[[-34  50 -23  46 -15 -27]
 [-22  53 -15  41 -17 -33]
 [ 10  30 -18  62 -14 -37]
 [-46  65 -18  50 -24 -52]
 [-50  31  -8  55 -18 -42]
 [ -1  45  -5  44 -23 -42]] -> 50

[[  6   2  11  -4   7   3  -3  15 -20 -12  27   1 -19]
 [  2   2 -13   3  -7   4 -24 -12  12  -2   0  -3 -25]
 [  6   6   2  -4  12  -5  33   3   9   3  -8   8  25]
 [ 21   8  60   1  -5  18   7  -7 -54   2  -2   5  -5]
 [-14 -11  -9  -1  -4 -11 -23  -1  11   0  15   2 -22]
 [  1   3  17  -2   7   3  22  11  -9  -4  27   6  -8]
 [  9   7   3  -6  12   3  29  14   7  -5  30   2   4]
 [ -2   0  29   4 -12   6  -7 -10 -23   4 -26   1  -6]
 [ 21   7 -36   6  -3  -1  -5  -7  18   7 -21  -3  16]] -> 2

[[ 14   5 -11  34   3  12 -15 -11  32 -43 -19  15]
 [ 11  34 -33  -4 -24  20 -24  10  22  -5 -23  10]
 [ 14  41 -29   0 -33  12 -14  10   6  -8 -10  17]
 [  9  10 -16  12 -17  -2  -6   3  15 -32  -3  -4]
 [  8  20 -28 -14 -43  12 -21   9   1   9  -4  -6]
 [  8  30 -30 -25 -47  20 -18  31  -2  14 -14  16]
 [  1 -12 -13  -1  -2 -17   7  46  33  -4 -23   1]] -> 5

[[ -1  -6 -13 -11 -17  -8  -1  -4   6  -4  -7]
 [-41  46   3  11 -19  12  18 -27   1  30 -43]
 [  3 -15 -23 -26 -39 -18  -3 -17  15 -12 -10]
 [ -4  -3   2  -4  -3  -6  -1  -4  -1   1  -6]
 [-11  -8   4 -12 -11 -16   0   0  -4   2 -11]
 [  6  14 -11  42  29  10 -14 -20  20  12  22]
 [-15 -13 -13 -10  13  -3   0  -3   8   6   7]
 [ 18  -7  11   6   5  13   8  -2   7  -6   6]
 [-36  41   1   9 -16  10  18 -21   2  31 -47]] -> -6

[[-20  -9  -8   8  52  -8  20  33 -11 -18 -33 -21 -24  15  18]
 [-31 -15 -26  -1  51 -23  19  26  -7 -19 -20 -21  -7  12  13]
 [-13 -52 -28  -8 -36 -33 -20 -21  47  49  65  55  62 -53 -52]
 [-46 -45 -32  -5  49 -34  20  31   0   4  -5  -8 -23  10  -9]
 [-47 -27 -32   0   9 -32   3   4  17   2  16  13  35 -13 -11]
 [ 45  20  17   5  28  17   9  13   7  -6 -12  -4   8   2   9]
 [-48 -34 -43  -6  57 -38  17  31   8   1   1  -9   7  -5  -8]
 [ 45  44  28   7   3  30   2  -3  -8 -16 -10  -6   6  11  19]
 [-27 -45 -30  -3 -22 -34 -13  -1  39  43  38  38  52 -41 -35]
 [ 18   8  16  -7  -2  18   6  13 -10  -8  -6 -13 -27  15   4]
 [-55 -38 -39  -4  38 -39   5  29  13   5   4   4   6  -7 -15]
 [ 28  23  29   6  50  31  22  30 -30 -36 -49 -37 -50  43  38]] -> -9

[[-51  25 -41   0  -4 -44  -9  -9   6   0  18  23  52 -14  -2]
 [ 24 -36  17  -3  47  19  20 -42  16  10  21  16  -1  -8 -28]
 [ 47 -44  29  -6  -9  30  -7   6  16  29   4   7 -25 -14 -22]
 [-44  23 -39  -1 -45 -41 -27  27  16  13  15  21  32 -18   3]
 [-32   2 -23  -3  24 -23   6 -29  14   7  29  24  20 -11 -14]] -> 25

[[-21   1 -11   0   4  -7   0  -2  -1  -8  33   2  14]
 [ -2 -12  -8   9  23  -8  -3 -13 -10 -10 -16 -12  -9]
 [  0   7 -11  17  -1   6  16  10   3  -3  18 -15  -4]
 [-12  -1  -4  -4   5   0   9  14  20  -4  17   9  -4]
 [ -8  -1  18 -26 -22 -14  18  -5 -24  19  37   3 -16]
 [-24 -15 -25   5 -10 -19  22   8  19  -9  16  20  -8]
 [  1   1  19   8 -13 -12  30  12 -20  14  -4  16 -15]
 [-13  41  26 -20 -21 -41  32   3 -18  27  52  32 -15]
 [  3 -25 -20  30  27  19 -27  29  14 -16   2 -32  31]] -> 1

[[  5  13   1 -34 -17 -20]
 [-60 -27   6 -33   4 -14]
 [-39  26 -33  -5   6  -2]
 [ 33   3  59 -18   1  21]
 [  8  49  46  12 -11   6]
 [-22  24  -6  29  13 -17]
 [-21  -1   8  22  11  -4]
 [ 13  42  10  14  13 -10]
 [ -2 -13  -2 -18 -26 -15]
 [ 16 -25 -51 -27  22  -6]
 [-42 -33  25   7 -32   4]] -> 13
---
-15  -38   29    9    6   21   -2
 47  -20  -22    6    3   62  -16
| -2

-10   19   -4  -13
  8   -9   -4  -22
-48   23    5   -4
| -22

 23   20   21  -18
-34  -38  -33   22
 49   43   42  -45
| 22

 60  -18   16  -18
  1   57  -49   -8
 20   42   37    9
| -8

 46   43  -18  -23
 48   33   15   23
| -23

 12   26  -25  -41  -16  -29   50
-30  -33   22   11  -19  -26   -9
| 50

 19  -34  -18   23
 43    1   16   28
 -5  -33   56   53
| 28

-38  -48   -8   32   34
-44   -1  -12  -61  -14
| 34

 23   -3  -35  -31   52
  1   -6   12   -1   -4
 24   10    4   35   -1
| -4

 38   37  -45   60  -21   42  -30
 -4   16  -19   11    8   18  -19
  1  -22   24   11   48   17   27
| -19
---
[[-28, -26, -47, 38, -48, -35],
 [-24, 9, 4, -14, -4, 17],
 [-29, 9, 13, -25, -12, 6]] >> 9

[[-4, -58, -15, -13, -18],
 [14, 1, 6, 7, 4],
 [17, -35, -2, -4, 34]] >> 1

[[54, -2, -53, -16, -9, 7, -8],
 [24, -5, -63, 7, 3, 25, 19],
 [57, -22, -32, -13, -10, 33, -11]] >> -5

[[65, -31, 9, 38],
 [-4, 2, 3, -7],
 [-18, -29, -33, 27]] >> 2

[[-18, 24, -40, 21, 12, 29],
 [-40, -53, 26, 15, -39, -30],
 [-48, -22, -18, 40, -26, 2]] >> -53

[[-34, -21, 13, 17],
 [57, 12, -25, -16],
 [0, -7, -37, 28]] >> 12

[[1, -34, 33, -35],
 [19, -25, -27, 58],
 [10, -32, 5, 11]] >> -25

[[8, -5, 1, -7, -1, -6, 7],
 [-6, -1, -9, 4, -6, 7, -1],
 [-64, 32, 22, -24, -29, -38, -14]] >> -1

[[9, 3, 6, 26, -25, -9, 24],
 [22, -52, -3, -10, 13, 1, 0],
 [3, 0, 1, 4, -2, 5, 2]] >> -52
